Below are the code and all the weights of a small trained network. Each question names an input and a class and asks about switching units off, where a switched-off unit gives its printed mean instead of its output.

import numpy as np


def w(rows, s, z=0):
    codes = np.array(rows[::2]) - 128.0
    scale = np.full(codes.shape[1], s)
    scale[-1] = z or s
    return codes * scale


def f(y):
    return y / 2 * (1 + np.tanh(0.7978845608 * (y + 0.044715 * y**3)))


def log_softmax(a):
    a = a - a.max(-1, keepdims=True)
    return a - np.log(np.exp(a).sum(-1, keepdims=True))


def net(x, mask):
    res = np.array(x, float).reshape(1, 8) / 4 @ E
    y = f(res @ A[0][:, :-1].T + A[0][:, -1])
    res = res + np.where(mask, y, B[0][:, -1]) @ B[0][:, :-1]
    return log_softmax(res[-1] @ U[:, :-1].T + U[:, -1])


A, B = {}, {}
E = w([
[143,119,95,107,119,116,153,148],'x0',
[191,180,121,246,33,141,67,235],'x1',
[184,158,196,180,182,40,224,109],'x2',
[113,115,137,125,129,120,136,156],'x3',
[186,92,185,106,93,240,188,132],'x4',
[132,145,127,125,119,134,120,105],'x5',
[118,127,138,104,123,116,137,165],'x6',
[131,108,110,126,141,121,151,162],'x7',
],0.011)
A[0] = w([
[126,147,152,133,145,43,205,84,119],'N0',
[68,52,114,59,139,186,86,100,209],'N1',
[164,180,130,135,69,106,130,146,151],'N2',
[182,117,136,124,104,246,130,154,185],'N3',
[171,151,158,140,103,99,144,125,121],'N4',
[71,176,75,154,177,105,113,128,243],'N5',
[163,113,193,88,122,149,173,106,152],'N6',
[101,151,125,120,196,72,108,110,150],'N7',
[166,96,167,112,106,171,166,146,203],'N8',
[93,146,78,147,133,87,67,129,241],'N9',
[153,113,119,165,46,156,54,182,138],'N10',
[129,135,162,140,139,86,200,90,146],'N11',
[121,133,102,109,139,139,81,95,129],'N12',
[79,181,98,129,165,37,117,113,254],'N13',
[205,176,189,210,97,72,153,160,37],'N14',
],0.012,0.006)
B[0] = w([
[158,150,174,174,128,136,177,119,219],'N0',
[75,131,86,110,106,114,166,57,241],'N1',
[138,128,101,129,117,86,140,141,186],'N2',
[102,212,143,152,114,134,151,141,230],'N3',
[107,112,119,121,139,125,150,104,164],'N4',
[141,81,142,108,60,64,154,179,215],'N5',
[144,120,131,144,232,182,122,99,191],'N6',
[135,149,161,149,92,109,189,118,200],'N7',
[92,172,143,167,163,191,146,65,199],'N8',
[149,61,118,81,92,64,101,197,222],'N9',
[155,169,149,170,75,111,111,168,243],'N10',
[177,134,193,132,141,175,151,114,197],'N11',
[125,108,100,135,134,124,126,141,159],'N12',
[177,114,159,123,37,88,191,137,248],'N13',
[62,86,9,66,144,79,183,29,226],'N14',
],0.012,0.016)
U = w([
[92,45,99,3,103,89,170,72,231],'0',
[151,224,243,227,53,145,186,126,93],'1',
[5,191,54,111,197,176,150,28,204],'2',
[170,132,235,140,255,209,134,74,1],'3',
[191,123,101,119,90,97,11,229,55],'4',
],0.0073,0.0045)

Each question gives the input, the list of numbers given to net, and the class t.
The units are the neurons (one row each of A and B). Each row of codes is followed by its name. A weight is (code - 128) times the scale printed after its matrix; where a second scale follows, it is the last column's (A, B and U).
mask holds one flag per neuron, in row order. A switched-off neuron (its flag False) gives its mean, the last column of its row in B, instead of its output. The means were averaged over made-up inputs and are rounded, as every weight is.
A unit's drop is (log p(t) with every unit on - log p(t) with that unit switched off) / (log p(t) with every unit on - log p(t) with every unit switched off).
The circuit of an input: a set's keep is (log p(t) with only the set's units on - log p(t) with every unit switched off) / (log p(t) with every unit on - log p(t) with every unit switched off). Starting from the 12 units with the biggest drops (on a tie, the unit counted first), units are removed one at a time, each time the one whose removal leaves the highest keep (on an exact tie, the one counted first), for as long as the keep stays at least 0.8.
circuit, biggest first: the units of the circuit, biggest drop first
unit that matters most: the unit with the biggest drop
top k neurons: the k neurons with the biggest drops, biggest first
drop when u is switched off: that unit's drop, to one decimal
input [4,5,-8,7,0,-4,1,8], class 4: unit that matters most : N0
input [-5,-2,1,-1,5,-1,-8,-1], class 3: top 2 neurons : [N14 N6]
input [3,-7,1,3,-5,3,8,-8], class 1: top 2 neurons : [N14 N0]
input [-7,-3,-1,-7,1,2,3,-7], class 2: circuit, biggest first : [N9 N13]
input [5,0,1,-5,2,7,2,6], class 3: top 2 neurons : [N14 N1]
input [3,-4,1,-2,6,7,-6,2], class 3: top 3 neurons : [N14 N6 N11]
input [1,-7,1,-1,1,1,-1,-3], class 3: top 2 neurons : [N14 N6]
input [-8,-1,0,-5,0,-1,4,-8], class 0: top 4 neurons : [N10 N3 N0 N8]
input [0,-8,2,6,-6,-4,-8,-2], class 1: top 2 neurons : [N0 N14]
input [1,3,5,-2,-1,-2,8,4], class 0: drop when N14 is switched off : 0.5
input [-7,1,7,5,6,4,7,4], class 2: drop when N14 is switched off : 0.7
input [-2,-3,8,-8,4,1,-8,-4], class 3: drop when N11 is switched off : 0.0
input [-8,0,-2,6,-1,6,-3,-2], class 0: drop when N0 is switched off : 0.2
input [8,5,1,-1,-1,6,-1,-6], class 0: circuit, biggest first : [N14]
